Rows near named flat spaces through zero
lura_bavof: [  22  -19    7 -435 -501    6   12  372  -43   80   60 -432  304  144
  -24   65  179 -282  179  128   83  107  -27]
sanet_lopof: [-109 -191  -45  -18 -197  276  -96  107 -361  -95  264  -34   58 -230
  209 -198  -13 -195 -464  -14  396  -49  198]
zupo_zap: [ 115   81 -123  -21  201 -154    1 -109 -235  133 -423 -137  283  363
  -22  248  341  182  177  -48 -124   42  336]
sanet_lopof: [ 112 -191  144  -99 -551  -11   56  121 -201  136   73 -205  221  152
  262  192  290   34   -7   11  206  153    7]
kape_ralim: [ -90 -167   16  -20 -168   62  232  322   83  -12   42 -270   17   71
 -272  157 -471 -107  447  151 -454   36 -310]
bok_ver: [ -50  -27 -395  554  191 -148   -4 -459  -87  142  -31  288 -193  -93
   67 -104 -408  -27  230 -121 -295  -77  104]
kape_ralim: [  39  132  -77   28  332   39  -80  -45  -58  -80  -28  -29   86  -40
 -200 -324 -151  -45    8  -19 -131 -152    9]
zupo_zap: [  47  238   -1 -365 -103  -91  -80  101 -353  -54 -116 -238  413  259
  -27   46  425 -114   67 -157  169  136  127]
lura_bavof: [  35   39 -202   -6  336 -114 -453 -191  115  255 -115  296 -243  -15
  130 -394  208   -4 -133  208   41 -179  281]
sanet_lopof: [ 152  121  -29 -212 -139   -3  217   96 -228 -243   92 -117  215  -25
 -210    6 -261 -209  124 -109 -104   -2 -303]
sanet_lopof: [  56  -73  203   -6 -149   56  212   39 -131 -254    6  179  -31   21
   97  352 -146   25   75 -108  -15   87 -450]
bok_ver: [-195   54  -86  124 -131  -15  160   25  101  -92   90   -8  -85  -70
 -119  259 -400 -158  330  -86 -189   82 -183]
kape_ralim: [-218 -121   -8  178 -334   78  -75   98  395  203  368 -158 -183 -256
   29 -199 -222 -123    8  135   75   -6   73]
lura_bavof: [ 281  171  -90 -177  -77  -78 -184  -55   25  116  159 -141  174 -110
 -101 -461   50 -109 -136   98  133 -191  145]
bok_ver: [ -40  -30   43   42   -8   11  211   11  -35 -150  -29   80  -62    6
  -38  260 -158   23   86  -91 -110   81 -202]
zupo_zap: [ 185  -61  112  190  -17   23   57  -84  139   27  -27   -5   45   -7
   27    9 -149  127  111   58 -102 -118 -175]
kape_ralim: [-220 -187  -47  259  -36  169  -29   78  666  254  -76 -246 -100 -104
  105  -12  -21  -45  101  246  -10  -90  187]
lura_bavof: [-110  -53  104  655  115   26  234 -287   29 -114  -29  257 -198  -68
    5  630 -517  367  213 -185 -200    6  -63]
kape_ralim: [ -63  148 -107  150   89  -36  -78 -109  358  121  103  -99  -54 -163
 -135 -238 -114  -32   26   26  -12  -99  182]
zupo_zap: [  35  256  -71 -112 -149  -89  -45  -17  -79  -52   68 -152  251   38
  -89  -85  -29 -221  241 -134   16   24  -88]
kape_ralim: [ 607  451 -155 -246   18 -371 -358 -241 -334  240  -94 -201  538  256
 -215 -364  205   45  236   37  -44 -241  278]
lura_bavof: [ -55 -470 -110  127  326  333  -62  -52 -468  -38  -89  195  -81 -117
  394 -466  304   23 -772   20  280  -91  285]
sanet_lopof: [ 163  127 -166   61  145 -184  -33 -132 -150   90 -210  -35  166  213
 -152   35 -136   20  411    0 -342  -69   -3]
sanet_lopof: [-288 -243  150   30   26  314  183  234  291 -227  233   72 -324 -321
   15 -159 -229 -130 -308   41   69   27 -307]
lura_bavof: [  -9 -189 -105 -121 -187  101 -110  109 -157  124  127 -135   71  -66
  164 -359  183 -179 -268   98  199  -16  176]
bok_ver: [  27   18  -28   99 -173  -39  126  -58  -26  -79  235   86 -101 -164
  -84   34 -375  -60   65  -66  -76   -1 -181]
zupo_zap: [  70   40  107 -167 -572  -67  311  272 -184  -68  188 -427  333  134
 -244  356 -274  -97  430  -80 -183  175 -255]
kape_ralim: [ 172   94 -211 -202  196  -55  -43  -16  177  129 -254 -229  221   95
  -79 -377  268 -161   33  114  -75 -123  129]
sanet_lopof: [-335 -130  -20  125  228  163    2   92  312  -92   48  202 -402 -197
  -14  -45 -260  -98  -48   85 -103  -11 -143]
sanet_lopof: [  46   36   60  126  213  -69 -121 -133  135   50 -182  219 -130   90
   59  150   19  176  130   61  -95  -64  -41]
bok_ver: [ 243  389 -312 -319  275 -321 -197 -207 -434   96 -338 -108  436  353
 -112 -296  503 -108  145 -169  -52   14  301]
zupo_zap: [-152  -15  134  369   15  100   62 -143  466 -146  293  381 -495 -412
   19  146 -539   69  -77    0   31  -91 -273]
lura_bavof: [-553 -204   96  202  -98  251   67  108  -54 -176  183  176 -309 -185
  246  332  -24  -28 -281 -172  292  238   77]
zupo_zap: [-132 -179 -152  512  171  108  -13 -271   18   56  -38  200 -165 -139
  215  -39 -215   44  -47  -49  -34  -91  115]
zupo_zap: [-154    9  -94  393  194   44   38 -241  242  -72   61  279 -290 -237
   38   -7 -365  -17   31  -82  -82  -75 -100]
zupo_zap: [ 131  362  147  -53  -62 -224   54  -98  248  -42 -132  -11  105  152
 -156  514   13  161  383  -90  -57   49 -104]
lura_bavof: [-478 -301  115   83  -87  317   36  203   83  -83  127   22 -231 -169
  294   66  198  -64 -413  -43  349  183  113]
lura_bavof: [ 278   65 -365  138  305 -210 -132 -297 -306  195 -178   41  148  134
 -114 -434 -121  -22  210   22 -360 -189  147]
bok_ver: [-287 -124  220  453 -143   21  185   43  565   23    0  114 -365  -11
  -21  733 -531  206  565   79 -339   92 -337]
sanet_lopof: [ 172  239  -50 -144  136  -90  177  -77 -172 -263  -49   60  137   14
 -221   -2 -173 -102  122 -180 -150  -16 -284]
kape_ralim: [  59  349 -157  -58  236 -272 -127 -289  -76  -24  -30  266  -75   12
  -93 -127   97   -9   27 -187   -8   24   64]
kape_ralim: [ 231  159   23 -235 -147 -158 -302    6  120  273   14 -189  194  108
   11 -267  366   17    8  160  159  -84  222]
sanet_lopof: [  50  -33   73   44  -56  -53   14  121  555  255   47 -265  -68  -15
 -219 -110 -126  116  211  265 -235  -88   15]
sanet_lopof: [  29 -197  317  251  157  275   59  -84 -169 -224   54  210  -50 -139
  243    3   77  287 -504 -122  295  -54  -72]
zupo_zap: [ -82  215   -2 -138   90 -131 -223  -98   26   51 -186  127    3  149
  148  192  462   42  -23  -77  239   99  232]
kape_ralim: [ -85 -116   24  231 -163  123  268   59  273  -95  138  -71  -98 -183
  -86  159 -505  -86  202   21 -187  -29 -291]
sanet_lopof: [ -59   60 -198  -20   44  -20  -74 -131 -318  -74    4  161    7  -40
  113  -55   53 -159 -130 -144  139   29  126]
zupo_zap: [-140  -30   38  212   91   44   35 -113   69  -63  -18  199 -185  -77
   99  241  -62  116  -75  -77   65   33   39]
lura_bavof: [ 176 -173 -162  260  210   51 -120 -260 -191  126   51  152  -54 -152
  139 -511  -32   78 -355   46   45 -210  214]
bok_ver: [ -12 -127  401   99 -244   57  209   94  102 -148  143  144 -184  -32
   60  504 -148  280   -5  -34   41  125 -333]
lura_bavof: [ -70  -88  115  248  -81   18  206  -41   15  -84   35   86 -104  -11
    6  351 -259  145  148  -93 -129   82 -183]
bok_ver: [ 226  110  215   -6   43  -50  168 -168 -329 -357   78  393  -58  -49
    7  222 -157  160 -128 -243   50   26 -413]
zupo_zap: [ -18 -205  211  132 -166  140  -22   73  -27  -77  317  214 -269 -220
   80   29 -324   99 -194   89   80  -55 -201]
kape_ralim: [ 178   55  -90 -122 -165 -169  -49   60   17  182 -104 -190  181  207
 -112   41  -61  -75  439  145 -261  -36  -66]
lura_bavof: [-420 -172  160  -17   22  428  198  399  -23 -372   -8 -143    7  -82
  -31  381 -254 -171  -23  -32   49   77 -190]
bok_ver: [ 221  164 -214   75  315  -44 -470 -460 -154   96    5  347   12 -177
  334 -749  388  -91 -504  -66  430 -253  303]
kape_ralim: [ 142  106  -54 -162  272  -16 -290 -309 -437 -146  -95  474   -4  -29
  413 -386  592  -60 -588 -210  501  -24   86]
bok_ver: [-463 -474  144  248  -99  232  242  195  301   72   59   35 -449 -129
  203  395   58  223 -324   84  104  225  188]
sanet_lopof: [  54  -54   -8   11  -41    8   17  262  391  271   37 -527  141   54
 -397 -220 -291   27  367  323 -409 -150   72]
kape_ralim: [-183 -127   69  294  -17   57  300  131    9  -14  -69 -200  -13   99
 -256  645 -441  261  340    6 -358   79   83]
zupo_zap: [ -85  -27 -270  -99  248   12 -248  -87 -127  194 -293  -77  153  143
  246 -368  621 -133 -238    6  212    3  471]
bok_ver: [-228  -63 -350   77  296    0   14   33  355  187 -225 -125 -150   -2
 -153 -114 -111 -157  189  179 -313  -57  242]
lura_bavof: [ -58   48  -19  116 -168  -72 -177  -34  456  311   13 -166  -25   -8
   65   43  119   43  146  158   84  -37  273]
bok_ver: [ 197   11 -133   54  -77 -222  114 -149 -112  185 -169 -122  188  224
  -18   36  107   78  265  -48 -221   59   53]
bok_ver: [ 310  162 -258 -138  126 -166 -210 -234   25  240 -302 -145  350  178
  148 -492  517 -154   33   30   76 -131  209]
[ 612  121 -236  -20  350 -133 -144 -342 -641  -69  -44  269  184  -26
 -145 -468 -272   45 -159   16 -163 -379   13] => lura_bavof
[-104 -227   71   46  -36  173  112   80  -88  -61  -43    4  -32  -20
  180  147  126   54 -245  -11  152   65   60] => kape_ralim
[ 265  292 -114 -170 -193 -307   48 -112 -309   50 -119 -150  358  270
 -152  276   67    4  375 -137 -118   72   67] => sanet_lopof
[ -49 -253   -6   -3   11  201   62   75 -163  -60  -85   -5   35  -11
  225  -49  165  -57 -267   14  147    9   29] => kape_ralim
[ -80  -13  191  -54 -141   29   14  145   77  -14  200  -58  -83  -62
  -78   71  -18  109  -99   18   85   72   -2] => kape_ralim
[ 175  203  342 -174 -182  -52  251  159  424 -150  183 -165   14  -88
 -340  219 -198  155  105   21  -58    5 -336] => kape_ralim
[  31   -7 -399 -293   19 -199  -32  -44  -90  310 -265 -217  160  202
   77 -265  622 -161 -124   35   56  116  505] => kape_ralim
[-101  -61  -62  102   65   64 -181  -79 -147   83  -12   31   24   -4
  197 -165  220   -1 -196  -37  196   -3  262] => bok_ver
[  19   22  185  117  245  -37  171 -100  474  -80 -192  226 -259   -1
  -14  259    2  235   62   10 -132   11 -267] => zupo_zap
[ 398    9    9  117  108 -200   30 -272  -66  116 -149  162   24  115
    9    0   18  277   56   31 -167 -112  -44] => lura_bavof
[ -89    1   69  158  296   62  166  -92 -162 -268  -74  260 -135  -25
  -49  189 -186  124  -48 -185 -112   43 -187] => lura_bavof
[ -11   76  139 -173 -232  -71  100   -5 -128 -110   15   73   41   70
  159  310  334   42 -132 -193  279  221  -41] => sanet_lopof
[ 200  -10 -310 -140   61 -116 -283   -9   89  423  -99 -340  240  111
  -46 -745  270 -182   69  259 -120 -182  328] => sanet_lopof
[  70 -169  250 -182 -223   59  216  482  124   19 -115 -417  179  282
 -309  425 -298   88  559  282 -470   22 -346] => kape_ralim
[-186 -147   55  -59  -63  138 -117    5   30   17  115  129 -165 -155
  355 -206  464  -38 -565  -43  490  102  203] => sanet_lopof
[ 115   -6  -56   14    6 -119 -114 -141  -11  137   39  134  -91  -16
   82 -203  113   53 -101   34   35  -30   71] => lura_bavof
[ 482  539 -448 -471   25 -501 -281 -234 -540  224 -212 -212  565  352
 -258 -294  356 -184  288  -76  -82  -77  421] => lura_bavof
[-101 -365  208 -104 -441  252  210  333 -148  -27  146 -300  136   -1
  197  121  196  -11 -272   26  249  167   -6] => zupo_zap
[-270 -232    7   45  173  279  -29    5 -178  -87 -140   55    7  -30
  409 -134  545  -31 -562 -137  434  111  265] => zupo_zap
[-152 -158  168   50   45  203  117   63   80 -176   25  136 -166 -129
  164  111   75   54 -312  -51  201   60 -103] => kape_ralim

Rows near named flat spaces through zero
gumusoz: [ 142  -97  106  131  365  260  287 -165 -262 -108 -424   35 -325   78
 -179   83   76 -277  233 -407 -105 -176  -51]
metgoba: [-136  171   37  477 -266 -127 -241  192 -437   97   69  380 -229  106
  105  123 -598  -81  291 -257 -179 -355  238]
gumusoz: [-140   21   32  -50   64  -75  -94  -88  -23   21   52   88   22   45
  -94  -61  129  157  -80  179   18  137 -172]
gumusoz: [ 135 -144  -79 -152   63  -45  383 -199  501  112 -108 -389  129 -246
   60   49  354   -3 -368  233   94  134  -59]
rupguz: [-220  362   -3  -33 -156  183 -269  170  -67 -247  -22  223  -41  -42
   40 -158   81 -133  279 -393   33  105  397]
dopufbupi: [-129  119  119  -22   34  -62   55  -14   65   75   44   58   55  -26
  -29 -101  156  119   52   48  -81  -43  -61]
metgoba: [ 372 -245 -127  -31 -112   96  -22   23   79    7   -3 -192   58   26
  103  278 -174  -31  -98   27  144    0  -36]
metgoba: [ 225   -1  222   42   98  115  252  109   24  172   50   86  -86   47
   26   81  -55   -7  347  -54 -211 -388  -15]
dopufbupi: [ 177   28  -88  266  -21   -7  166  266 -174  200 -122    8 -544  231
  207  142 -413 -253   53 -173 -360 -341  380]
gumusoz: [ -47 -327   85  -78  198  143  157 -388  306 -123 -226  -44  179 -131
 -134   59  522  -87  -49  300  213  247 -341]
gumusoz: [-102   67  171 -212  276   92   83 -173  284  -71  138   75  109 -220
 -172 -201  544   83  170  281   72  171 -158]
dopufbupi: [-149  -80 -144   43 -206 -100   33  -74    7   52 -181  -14   24   66
   67   82 -127  -35 -369   23   52  128   31]
dilavazuf: [ 330 -110  -35  284    0 -268  104   12  -38  373  234 -109 -189  -49
   85  278 -389  161  -99  261 -128 -308 -107]
rupguz: [-276   96  180  -38  293   85  284 -147   41   79 -171  306 -294   71
 -159 -160  344  -73   83  143 -218   25  -27]
gumusoz: [ 120   43 -169 -222   39   46  -19   58    0  -56   89 -103  -70   -7
  -29  -49  -60    8 -194    4   77  179  112]
dopufbupi: [-177  125  197 -126  225   14 -201 -106 -121 -138  288  262  174 -117
 -278 -237  211  204  298  148   99  101 -267]
gumusoz: [ 377 -150   40  278  270   19  239  142 -349  122  -75 -110 -415  168
   14  129 -415 -209  251 -220 -304 -495   42]
dopufbupi: [ -71   -6 -131   63 -167  -12   46  -73  177   43  -64   54  -80 -115
   93  107  -21 -118 -199  110   78  134  187]
dopufbupi: [ 288  -98    5 -179  -37   50  -17   51   30   72  197  -56  157   30
  -16  124 -132  187  -20  100   92  -35 -163]
gumusoz: [ 267 -207 -153 -317   19  208  181 -172  391 -139 -189 -378  214 -162
   13  115  336  -71 -297    2  294  301  -47]
rupguz: [ 248 -232 -162 -179 -229 -185 -244  -37   67  175  359 -100  298   51
   15  247 -275  420 -423  476  260  200 -355]
dilavazuf: [ -72 -116  -79 -195 -119  116   55   32  -11 -153 -114  -14  191   66
    4  -75  -98 -146 -129 -102  111  110   60]
dilavazuf: [-278  -25  143  207  202  -26  279 -254   81  133 -413  126 -289   93
  -54   15  394  -93  -54   83 -216   -8 -107]
rupguz: [ -48  -83   21 -139  127  203    4 -130  -68 -269 -144   29  130  -51
 -158  -90  153 -141   92 -163  171  148  -76]
dilavazuf: [  28  -55  167  226  131    9 -243   79 -362  -31  -48  112 -121  291
  -46   49  -71   60  359 -130 -163 -216 -213]
rupguz: [ 509 -360 -343 -283 -265  -96   18    5  427  -45  178 -757  559 -269
  204  194 -124   91 -535  168  425  200  -86]
dilavazuf: [-173  209 -242  248 -453 -251 -191   75  -56  127   89  107  -77 -122
  185  126 -440    9 -306  -59   57   51  352]
dopufbupi: [ -42  -68 -149  115   -3 -136   63   57   33   81    8  -72 -226   23
  110  -19 -146 -156 -183  195 -109    8  179]
dopufbupi: [ -50  131  103   -7  171  -15  127   30   33   94  139  137 -169  -56
  -56 -127   76    5  153  132 -156  -95   61]
metgoba: [ -83   60  130  -75  122  260  166  -52  218 -112 -211  101  -82  -48
  -10  -71  417 -203  238  -92  -44   40  131]
dilavazuf: [-636   51  -58   19  213  155  303 -423  212 -171 -658  259 -391  -51
 -137 -182  669 -427 -290   49  -17  487  204]
dopufbupi: [-765  507   38 -290  -90  -57 -171 -163   60 -176   65  426  208 -198
 -228 -462  418  180 -168    9  155  503  104]
metgoba: [ 264 -252   25  -92  171   56  119 -128   56  -66  -15 -264  203  -83
  -85   62   88   20   -2   32  136  -23 -277]
rupguz: [ 320 -328 -307   22 -364 -174  -43  146  168  -13  150 -522  368 -142
  286  167 -460  -99 -341   77  228  -37   99]
dopufbupi: [ 117  -30  105  -39   64    4 -227   59 -198  -49  207   43  151   83
  -96   -5  -87  197  220    2   41  -78 -245]
metgoba: [ 343 -489  -66  107  156  159  148 -106  125  -15 -293 -248 -176  156
   91  294   83 -258  -38  167    6  -20 -142]
gumusoz: [ 482 -367  -89  167  -37   15   84  129  -13   81    6 -299  -48   84
  186  290 -371 -158   44   26  -34 -290  -14]
metgoba: [  26 -114    0  -49  -52   19   -6    1 -106  -49   56   43  162   13
  -46    4 -198  -11    6   -7   84  -35  -87]
rupguz: [ -73 -100  141  -58  327   32  334 -227  132  112 -153   59 -152   20
 -151  -52  355   -3  -44  253 -121   26 -221]
gumusoz: [  51  -24   29 -135   25  127    8  -29  133 -111  -11  -57  142  -77
  -21  -27  187  -24   74  -27  106   80  -21]
metgoba: [-252  134   98   75  186  198  -54  -69 -349 -273 -376  191 -168  138
 -172 -150  160 -200  249 -498  -62   25   47]
dilavazuf: [-128 -118  185  -80  493  269  148 -308  142 -163 -305  132 -228   37
 -229  -94  722 -152  208  176  -29  222 -225]
rupguz: [ 304 -117  -46 -421  228  129  115  -75  190   13  183 -142   59  -33
 -143    2  191  175 -171  287  141  217 -209]
dilavazuf: [ -95  -50 -165 -171 -294  -77   36 -107  439   34   19 -145  292 -199
  129   47  159   55 -430  263  236  310   59]
dilavazuf: [ 101   94 -113 -145  -26  -79  165   76  236   85  127 -237   21 -165
   88  -74   23   22 -204   65   -5   31  178]
gumusoz: [  71 -142 -105   27    4  -46  -22  -50  -41   39  -18  -43  -83   66
    1  104 -112   -2 -182  138   36   75  -66]
metgoba: [-191  -99  -78   10   79   43  -19 -145  -24 -216  -48   81   13 -143
 -100 -125   42 -240  -19   80  150  195   51]
rupguz: [  73  156  -76  201 -214 -121 -119  185 -126  107  -36 -105 -108   86
  178  119 -255   51  -32 -283 -118 -174  192]
dilavazuf: [  22  122   46  129  -92   81 -118  170  -86   58  -41  172 -233  178
  111   98  -81  -36  208 -134 -161 -130  178]
rupguz: [ 219  -32 -382 -171 -394  -37   51  253  195  -20    0 -431  129  -56
  306   68 -362 -154 -459 -176  125   92  432]
rupguz: [ 237 -273  209 -177  535  131  115 -353   -1   24    1   11  -11   56
 -351   84  434  251   85  348   77  105 -663]
metgoba: [ 151   28   98  -24 -147  -14  -40   26   96   43  110 -110  323 -105
   46   92    5  196  103 -108   93 -131 -128]
dilavazuf: [ 111 -169    0  219  -87 -200 -150  -67 -118  137  141  -19   91    9
   11  205 -253  179  -52  190   55 -109 -263]
metgoba: [ 272 -246  -55 -183  112   32  164  -89  212    0  136 -232  169 -153
  -35   48   39    5 -120  261  156   58 -157]
dilavazuf: [-126 -209   14 -226  461  210  388 -449  459 -109 -308  -35 -173 -178
 -202  -98  805 -221 -191  428  105  436 -148]
dopufbupi: [ 312 -132  -18   80 -118  -55  165  124  255  204  -44 -340   20   38
  253  210  -29   16  -67   29 -111 -224   34]
metgoba: [-416  461  159  293   22   30 -103  137 -437  -38 -129  513 -411  120
  -66 -189 -128 -146  412 -464 -308 -215  343]
gumusoz: [ 327 -201   63 -289  136  229  139 -156  309 -127 -202 -408  334  -59
  -41  106  490   94  -29 -110  207  120 -301]
rupguz: [  25  -38  159 -214  615  361  529 -286  273 -126 -499 -119 -324  -29
 -206 -143  841 -262  108  -93 -127  135  -56]
dopufbupi: [ -93  123 -192   34  -37   82  322   15  384  -37 -315 -202 -299 -195
  212  -63  252 -427 -193 -136  -83  116  569]
[ 128 -271  274  328  124  -38   91 -205  -37  119 -121   -2  115    8
  -47  235   91   74  291   66  -50 -324 -446] => dopufbupi
[-311 -245 -117 -107  -19  182 -258 -179 -120 -407 -274  140  136  128
 -121  -88  145 -244 -108   17  276  444  -91] => dilavazuf
[-250  131 -256  -46 -368 -275 -402   70 -242  -41  230   71  209   11
    6  -72 -434  209 -415   24  202  265   54] => metgoba
[ 258 -180 -177   27 -158   13 -218  106  -85  -48   83 -130   25   83
  106  196 -314  -23  -85   10  129   31   23] => dopufbupi
[ -32   68  -35  -22  -50   12   48  100 -135  -90   18  -13   63  -51
   -2 -117 -217 -119   47 -237    0  -92  160] => rupguz
[  68  -53 -192 -120 -166 -105  -28   79  132   -2  123 -232  157  -76
  112  -16 -142   14 -287   99  114  117   99] => dilavazuf
[-123   20 -304 -465 -197   -9    0  -34  412 -137  112 -214  290 -212
   50 -178  178    3 -558  249  315  542  188] => gumusoz
[ -39 -213 -150  108 -216  -71  -40  -33   26    6  -88  -35   55   39
  116  137 -213 -121 -234  120   92   72   31] => gumusoz
[ 323  -36   39 -130  129  -51   80   47   26   62  323 -202  178 -163
  -65  -17 -111  173   77   78   54 -154 -156] => dilavazuf
[ 152  -84  -43  -89  158   -5  388 -107  348  151 -218 -339 -120  -45
   68   53  333  -32 -276  103  -91   33   -6] => rupguz
[-262   13 -302  245 -493 -225 -329   77 -214  100  -31  237 -163  186
  181  190 -552  -28 -433   81   44  173  243] => dopufbupi
[-203   43  -23 -181   70   54  -71 -136   80 -123   32  141   49  -74
 -134 -136  240   22  -91  172  140  310  -44] => gumusoz
[ 660 -364  186  145  342  138  279  -94  249  154   22 -323  -78  -99
   35  334  200  -20  356  186  -63 -364 -306] => gumusoz
[ 141 -208 -140 -244 -142  108  -84  -76   53 -201   65 -131  391 -120
  -49   56 -114   -9 -175   -1  364  217 -106] => metgoba
[ 125  168  -15 -252  110  173   75   84  207  -92  142  -54  -33 -175
  -16 -130  204  -54  120  -37   41   87  216] => dopufbupi
[-319   41  -40  303 -286  -84 -289  105 -367  -27 -149  318 -126  268
   88   54 -374 -103   26 -176  -92  -54  134] => metgoba
[ 115   90  -22  190  -77 -150   53  137  -13  172   -2 -175 -120   20
  157   79 -154   35  -17 -131 -174 -236  126] => rupguz
[ 153   50  -72  176 -204 -195 -238   93  -95  132  298  -13   50  -81
   86  165 -361  191  -12   65   57 -115   -2] => dilavazuf
[  -6   23 -112  192 -292 -172 -282  121   48  123   66  -41  -40   95
  221  173 -140  108 -128  111  -20   21   88] => dilavazuf
[  71  -39    1  -70   13  -31   45    1   38   11   76 -102  122  -51
  -13  -23  -18   56  -38   33   38  -21  -69] => dilavazuf
[-224  245  101  276 -273  -70 -272  166 -370   41 -116  269  -48  242
   77   54 -267   93  193 -418 -161 -215   89] => metgoba
